Where the symbols take the elements:
rc su pc
rc bu jr
rc du mq
rc vo gh
rc pu hm
jd bu cd
jd du zf
jd vo qn
jd pu zm
zg ru mq
zg su jr
zg bu hd
zg du nt
zg vo qr
zg pu sg
pz ru tr
pz su lt
pz vo tj
pz pu hs
gg ru cz
gg su sg
gg bu jl
gg vo nt
gg pu lh
ff ru pc
ff su zz
ff bu pj
ff du jr
ff vo td
ff pu fz
zz ru qn
zz bu hb
zz du ff
zz vo sm
zz pu cd
zf su jd
zf bu fz
zf du hm
zf vo pc
zf pu tt
rp ru dd
rp su mp
rp bu mc
rp du tm
rp vo ms
rp pu qm
jj su tt
jj bu rm
jj du bh
jj vo hm
sg ru qp
sg su dd
sg bu tm
sg du gg
sg vo zg
sg pu sb
gj ru qz
gj du qc
gj vo mf
qj ru pr
qj su gn
qj du mz
qj vo lm
qj pu rt
nf su mq
nf bu nt
nf vo zr
nf pu cz
sl ru dl
sl du pf
sl pu ql
zd ru tt
zd su gt
zd bu fh
zd du rm
zd vo fz
tp ru cf
tp su hz
tp bu tj
tp vo rl
tp pu tr
tr ru nt
tr su hd
tr bu pz
tr vo tp
tr pu jl
sb ru bh
sb su rm
sb bu zl
sb du lh
sb vo sg
mf ru cl
mf du bt
mf vo dz
mf pu gj
tb ru qm
tb su qc
tb du hn
tb vo mc
hm su zf
hm bu dd
hm du qp
hm vo rc
hm pu jj
br su nc
br bu gp
br du ft
br pu qg
jr ru rc
jr su ff
jr bu ms
jr du zg
jr vo cr
jr pu dd
zm bu gt
zm du tt
zm vo jd
zj ru pj
zj su dz
zj du rt
zj vo gn
zj pu bt
dq ru sm
dq bu ql
dq du ph
dq vo dl
dq pu hb
tt su zm
tt bu zd
tt du jj
tt vo zf
pf ru sq
pf su sl
pf du lm
pf pu gn
pc su qn
pc bu ff
pc du rc
pc vo lg
pc pu zf
qz ru gt
qz bu gj
qz du fh
qz vo cl
nc su dg
nc bu rq
nc du br
nc pu gh
pr ru cr
pr su ph
pr bu qj
pr du hz
pr vo tl
pr pu ms
bl ru lh
bl su zl
bl bu ll
bl vo jl
cl ru cd
cl bu mf
cl du mp
cl vo hb
cl pu qz
pj ru ff
pj su hb
pj bu zj
pj du ms
pj vo ph
pj pu mp
lz ru rl
lz su bf
lz pu tj
qp su hm
qp bu sg
qp du cz
qp vo mq
qp pu bh
qr ru qg
qr su cr
qr bu hz
qr du cf
qr vo gp
qr pu zg
sm ru cp
sm bu dq
sm du td
sm vo cn
sm pu zz
hs ru jl
hs su dr
hs vo pz
hs pu ll
jl ru gg
jl su tm
jl bu hs
jl vo tr
jl pu bl
sq ru bs
sq su dl
sq bu pf
sq du tl
sq pu ph
zr su qg
zr bu cf
zr vo ft
zr pu nf
rn su bh
rn bu lh
rn vo cz
bt ru mp
bt su mf
bt du mc
bt vo zj
bt pu qc
rl ru bm
rl su hr
rl bu lz
rl pu tp
cz su qp
cz bu gg
cz vo nf
cz pu rn
qg su gh
qg bu qr
qg du zr
qg vo br
qg pu mq
fz ru zf
fz su cd
fz bu mp
fz du dd
fz vo ff
fz pu zd
dd ru hm
dd su fz
dd bu rp
dd du sg
dd vo jr
dd pu rm
tm ru sg
tm su rp
tm bu dr
tm du jl
tm vo hd
tm pu zl
gt ru zm
gt bu qz
gt du zd
gt vo cd
ph ru td
ph su dq
ph bu gn
ph du pr
ph vo sq
ph pu pj
bf ru hr
bf su lm
bf du lz
bf pu mz
ql ru dq
ql du gn
ql vo sl
ql pu dz
cf ru zr
cf su qr
cf bu tp
cf vo bm
cf pu nt
nt ru nf
nt su zg
nt bu tr
nt vo cf
nt pu gg
tj ru tp
tj su mz
tj vo lz
tj pu pz
zl ru sb
zl su qm
zl bu hn
zl du bl
zl vo tm
mq su rc
mq bu zg
mq du nf
mq vo qg
mq pu qp
ms ru jr
ms su pj
ms bu rt
ms du hd
ms vo pr
ms pu rp
mp ru fz
mp su cl
mp bu bt
mp du rp
mp vo pj
mp pu fh
dz ru hb
dz du zj
dz vo ql
dz pu mf
bh su jj
bh bu sb
bh du rn
bh vo qp
ll ru bl
ll su hn
ll vo hs
ft su br
ft bu bm
ft pu zr
hr ru gp
hr su tl
hr bu bf
hr du rl
hr pu hz
lm ru tl
lm su pf
lm du bf
lm pu qj
tl ru rq
tl su sq
tl bu lm
tl du hr
tl pu pr
hb ru zz
hb bu dz
hb du pj
hb vo dq
hb pu cl
lg su cp
lg bu td
lg du gh
lg vo dg
lg pu pc
rm ru jj
rm su zd
rm bu qm
rm du sb
rm vo dd
dr ru tm
dr su mc
dr du hs
dr vo lt
dr pu hn
dg su gm
dg bu bs
dg du nc
dg pu lg
mz ru hz
mz su qj
mz du tj
mz vo bf
mz pu lt
gn ru ph
gn su ql
gn du qj
gn vo pf
gn pu zj
gm bu cn
gm du dg
gm pu cp
lt ru hd
lt su rt
lt du pz
lt vo mz
lt pu dr
fh ru zd
fh su qz
fh bu qc
fh du qm
fh vo mp
qn bu zz
qn du pc
qn vo cp
qn pu jd
gh su lg
gh bu cr
gh du qg
gh vo nc
gh pu rc
hd ru zg
hd su ms
hd bu lt
hd du tr
hd vo hz
hd pu tm
rq ru nc
rq su bs
rq bu tl
rq du gp
rq pu cr
qc ru fh
qc su gj
qc du tb
qc vo bt
qm ru rm
qm su fh
qm bu tb
qm du zl
qm vo rp
lh ru rn
lh su sb
lh bu bl
lh vo gg
rt ru ms
rt su zj
rt du lt
rt vo qj
rt pu mc
cr ru gh
cr su td
cr bu pr
cr du qr
cr vo rq
cr pu jr
cn ru gm
cn bu dl
cn du bs
cn pu sm
hz ru qr
hz su pr
hz bu mz
hz du tp
hz vo hr
hz pu hd
hn ru zl
hn su tb
hn du ll
hn vo dr
gp ru br
gp su rq
gp bu hr
gp du bm
gp pu qr
bs ru dg
bs su cn
bs bu sq
bs du rq
bs pu td
mc ru rp
mc su bt
mc du dr
mc vo rt
mc pu tb
bm ru ft
bm su gp
bm bu rl
bm pu cf
dl ru cn
dl bu sl
dl du sq
dl pu dq
td ru lg
td su sm
td bu ph
td du cr
td vo bs
td pu ff
cp bu sm
cp du lg
cp vo gm
cp pu qn
cd ru jd
cd bu cl
cd du fz
cd vo zz
cd pu gt

In the rows, 61 means zero.

The rows follow the links: the fewer symbols apart two elements are, the more alike their rows tend to be.

Some elements and rows for them; each showing differs a little:
mz
65,63,70,47,86,49,49,30,61,78,58,42,58,76,84,71,38,54,70,48,66,75,54,50,58,104,50,56,64,83,61,83,39,60,36,53,44,74,36,55,45,54,57,89,83,95,59,61,39,58,96,41,52,66,34,41,65
mc
43,54,78,20,79,75,88,32,43,72,48,55,57,72,69,48,45,46,57,43,67,59,52,48,66,85,55,78,49,58,44,73,46,67,58,50,40,80,40,64,66,43,59,78,93,110,83,63,58,83,85,51,64,56,50,59,55
hb
54,49,55,78,68,66,66,79,41,75,60,74,58,51,69,57,53,57,40,34,54,29,75,74,50,62,85,53,82,55,70,54,17,57,80,37,73,59,64,73,77,59,47,31,75,69,79,87,65,88,60,62,63,64,66,105,42
hz
93,77,66,74,75,20,27,45,68,55,41,41,62,65,76,72,38,64,76,71,68,77,67,53,61,97,60,33,87,81,74,65,44,49,45,62,48,61,37,51,46,67,43,70,75,86,30,51,60,46,91,56,64,68,49,53,76
ql
42,45,51,61,70,68,68,60,47,90,64,64,55,63,85,73,44,59,48,23,56,39,63,68,53,91,77,70,73,67,67,73,1,56,54,33,69,75,65,60,62,59,57,61,65,68,81,94,42,88,75,36,46,71,53,75,38
ff
57,61,62,93,68,66,70,94,59,60,55,78,58,36,64,67,58,66,49,60,51,29,87,80,59,33,78,54,80,56,71,38,47,62,83,63,80,49,51,87,73,72,44,31,70,49,65,91,91,60,35,76,66,60,79,108,54
gt
42,51,64,54,41,84,85,78,35,52,67,78,59,57,39,43,77,70,46,46,56,43,61,63,62,30,81,70,56,38,54,45,68,67,96,51,68,60,87,66,91,55,65,31,51,53,85,64,79,97,46,73,72,54,82,84,54
lh
80,79,74,53,53,55,58,45,67,39,50,57,70,70,36,32,85,60,70,85,75,83,49,47,68,47,51,54,41,42,48,54,114,60,81,77,35,62,65,53,76,49,62,65,59,73,48,18,80,70,60,82,78,54,65,41,83
tl
67,56,43,74,52,29,19,61,48,59,57,51,55,72,71,82,36,88,69,52,60,78,62,51,60,94,67,42,88,94,94,59,30,45,43,66,65,56,74,31,49,85,60,72,44,53,45,68,49,58,86,49,57,70,69,47,61
zd
45,58,65,45,44,81,75,72,32,42,60,75,60,61,32,32,78,79,50,59,62,53,53,57,69,25,73,68,48,40,59,40,83,66,96,62,62,59,84,62,93,58,64,44,57,60,83,55,93,90,40,87,79,50,88,75,60
zg
93,85,76,88,78,43,50,61,88,46,41,57,67,48,62,61,63,53,71,99,73,66,78,68,66,50,52,44,71,61,66,49,87,61,63,82,50,53,27,77,53,67,44,55,83,68,26,51,91,29,53,85,71,58,59,69,80
qg
73,75,56,85,64,58,56,74,105,59,70,64,65,48,63,85,73,57,76,91,55,69,73,71,61,42,49,63,57,74,58,66,91,72,43,84,76,50,54,72,27,76,70,71,42,22,37,57,57,15,34,56,56,61,53,44,67
ms
73,71,79,70,88,47,58,51,49,60,35,51,56,55,73,58,29,59,61,61,67,49,73,58,63,82,67,43,79,63,76,54,34,59,63,52,49,67,26,73,69,60,31,56,105,101,55,70,87,68,78,75,75,58,60,92,69
sm
52,53,47,95,58,59,57,93,51,72,69,83,63,45,65,76,54,65,47,46,48,32,83,78,55,47,86,54,83,61,81,50,27,54,69,45,91,52,72,67,66,77,52,29,40,35,66,89,64,66,44,59,59,68,74,100,46
tp
96,80,65,75,76,21,30,40,79,57,48,41,67,65,72,63,56,55,77,75,76,86,65,57,57,93,52,38,75,71,67,70,65,46,44,71,43,68,42,51,52,59,46,73,73,79,24,39,58,47,94,57,60,73,45,42,79
bs
57,54,35,86,43,39,35,88,56,57,68,69,60,62,63,89,50,88,67,55,52,64,71,66,56,64,74,45,85,84,94,49,37,50,54,68,82,45,88,44,55,86,63,59,21,19,52,83,57,55,57,55,53,70,80,65,53
sl
46,41,40,59,57,58,55,57,42,86,71,61,55,75,72,79,39,74,50,25,53,57,61,60,50,94,71,61,72,81,75,70,10,50,49,38,72,68,85,50,59,66,64,66,48,53,78,82,30,81,84,37,46,70,60,64,40
gg
100,84,74,72,68,46,54,50,81,40,47,54,68,60,47,45,78,44,69,88,74,79,58,59,66,49,47,45,57,44,47,60,107,55,75,79,39,56,45,66,63,47,53,60,76,71,34,22,82,45,62,80,73,58,52,52,86
qc
39,41,71,16,57,86,90,38,25,63,66,62,54,80,54,36,57,61,51,33,62,61,44,50,63,68,66,81,39,51,44,63,49,70,76,42,47,76,71,52,90,47,72,67,81,96,94,60,59,103,68,60,67,53,68,65,53
rl
90,66,51,76,56,19,20,50,73,54,56,46,64,80,67,73,49,71,74,72,71,92,59,52,60,96,50,38,76,86,78,74,56,45,43,70,46,61,63,34,46,67,54,78,49,62,34,40,46,48,87,55,53,73,56,35,74
jd
44,55,56,70,50,91,89,91,72,68,78,88,61,45,52,60,82,52,46,62,49,31,69,75,60,23,68,80,54,38,56,53,70,72,78,57,86,58,77,82,65,60,70,35,51,28,79,82,69,62,22,67,60,55,72,82,43

Each walk starts at a row. The symbols on each line, taken left to right, move it on to the next element.
Each answer is a row, close to the row of the element it stands for.
new walk
89,78,79,73,85,34,47,39,65,53,36,42,63,64,72,50,45,52,71,73,75,70,67,59,64,83,56,42,75,60,63,60,59,56,57,64,33,61,21,66,57,56,36,68,95,109,41,48,79,53,87,73,70,63,45,64,80
du pu ru bu bu pu: 66,63,78,28,66,65,65,27,53,56,52,43,63,82,56,37,63,55,63,59,75,86,39,41,67,82,50,65,39,48,38,77,83,61,62,55,31,80,58,49,72,38,68,79,78,100,65,33,53,77,85,64,72,55,49,34,71
ru su bu du vo: 74,65,76,38,77,61,64,21,65,64,51,41,58,76,71,43,57,40,68,61,74,80,49,46,61,92,48,58,47,58,36,77,68,59,50,56,26,77,37,63,57,37,58,84,91,105,57,28,50,69,93,54,59,62,35,39,70
new walk
79,73,79,50,83,53,58,24,77,72,51,41,63,75,79,59,54,39,69,63,72,77,57,53,57,100,49,58,55,61,44,82,61,56,40,55,35,77,38,60,52,43,58,82,85,98,50,44,46,60,89,48,53,62,33,40,73
ru su ru bu vo su: 76,61,59,79,75,26,28,59,49,60,44,47,57,61,82,79,28,72,64,59,62,59,75,59,59,97,64,38,92,84,90,56,24,51,47,56,57,61,40,53,55,76,39,65,75,77,47,77,69,58,86,62,64,68,59,77,70
pu du pu ru du bu: 98,82,82,59,74,44,50,35,73,47,40,44,71,65,59,44,65,42,65,75,79,78,51,51,65,75,50,48,56,49,51,61,90,56,66,69,29,71,38,61,72,42,51,63,88,99,43,23,70,63,85,70,71,57,46,48,84
new walk
81,66,64,58,79,41,45,29,69,71,52,45,58,76,77,68,48,44,74,62,69,84,52,51,59,102,49,56,63,71,50,88,52,54,33,56,38,73,39,50,46,52,59,86,77,88,48,47,38,55,94,45,51,65,36,37,70
ru vo bu pu su su: 52,53,67,43,80,54,59,37,53,79,56,49,51,74,93,74,31,55,62,40,62,61,60,53,59,105,56,64,70,80,67,78,19,55,39,44,54,72,46,55,45,60,58,88,80,88,66,79,38,64,95,42,50,68,40,57,58
ru du bu vo: 61,58,53,50,65,42,41,39,57,69,59,37,54,83,77,73,41,71,73,52,64,87,52,52,61,107,55,55,66,87,74,82,39,50,32,61,56,70,64,40,50,65,70,92,58,76,55,59,29,58,96,36,50,68,48,31,59
new walk
47,56,71,56,70,75,76,65,25,59,47,69,60,57,60,40,49,59,40,42,64,33,68,62,65,53,78,58,65,41,62,44,42,62,88,46,53,66,52,74,89,57,46,40,88,92,79,74,89,95,64,72,78,55,72,103,57
du bu ru: 66,65,85,46,73,71,68,50,36,45,37,57,57,58,58,37,43,59,55,57,70,57,58,52,68,61,61,58,61,45,61,42,56,64,86,56,41,66,39,68,86,54,44,56,103,109,68,58,97,89,74,91,85,54,69,85,72
su vo du bu: 51,57,74,40,85,66,70,32,50,78,50,48,54,69,86,62,34,46,56,45,62,57,57,54,59,100,55,70,60,69,53,77,32,63,48,50,43,79,35,65,53,52,55,81,100,100,76,74,48,72,90,45,57,65,43,62,51
new walk
66,66,45,76,50,50,42,77,90,59,75,60,64,57,66,86,71,76,80,80,54,80,64,65,60,55,48,63,61,81,67,65,77,62,39,80,80,51,72,52,35,81,73,77,28,19,38,58,47,19,45,53,53,65,61,35,66
du bu su pu du vo: 88,75,51,86,54,23,19,61,83,52,58,49,61,64,62,72,60,69,77,77,65,88,61,60,58,79,56,38,70,79,77,73,75,48,44,78,58,55,65,39,44,74,62,73,37,45,26,42,47,32,72,56,57,68,58,32,76
ru su su su: 52,58,39,76,44,61,52,91,79,71,85,73,56,51,63,89,68,74,63,63,46,57,74,72,57,45,66,63,63,87,80,61,62,65,44,75,96,49,84,61,41,85,74,63,21,11,57,84,52,37,37,48,51,68,70,52,47
new walk
56,52,42,78,50,35,29,71,37,67,63,62,59,72,70,79,38,85,62,44,56,66,65,58,56,82,73,45,87,95,92,59,16,46,46,53,73,54,84,33,60,86,54,66,39,44,58,81,47,67,74,46,55,73,73,62,54
pu pu pu su: 46,52,61,60,61,79,79,76,32,69,63,73,64,58,60,46,57,57,36,33,57,28,67,69,53,52,85,62,64,40,65,46,28,60,89,37,64,67,70,74,88,51,47,27,72,71,86,79,72,103,57,66,64,58,75,99,44
bu ru ru vo vo vo: 49,48,35,89,42,46,42,88,50,66,72,69,62,59,63,79,58,84,52,48,50,52,73,68,56,60,81,53,79,74,87,51,32,54,64,52,87,47,93,47,57,79,61,44,28,22,59,83,54,68,55,51,53,68,77,73,48
new walk
46,51,35,82,42,63,57,96,72,75,80,82,58,53,61,81,70,74,56,56,46,50,71,74,58,43,70,70,70,76,72,60,48,61,54,61,96,47,90,64,51,77,72,51,20,13,62,83,44,47,35,46,46,69,71,58,40
pu du su bu ru pu: 46,56,51,75,57,82,85,95,76,73,80,83,62,40,59,74,80,52,54,63,47,33,77,83,54,26,69,73,60,51,62,58,61,65,70,58,92,52,69,84,53,69,68,35,53,27,72,89,60,54,23,62,52,60,68,83,43
du pu pu du su: 39,56,56,47,47,94,89,79,58,52,77,84,58,53,38,48,87,64,58,67,54,49,56,68,67,16,62,82,37,42,48,48,98,74,86,70,80,53,82,72,74,60,79,52,46,39,84,59,74,60,24,77,72,48,79,67,55
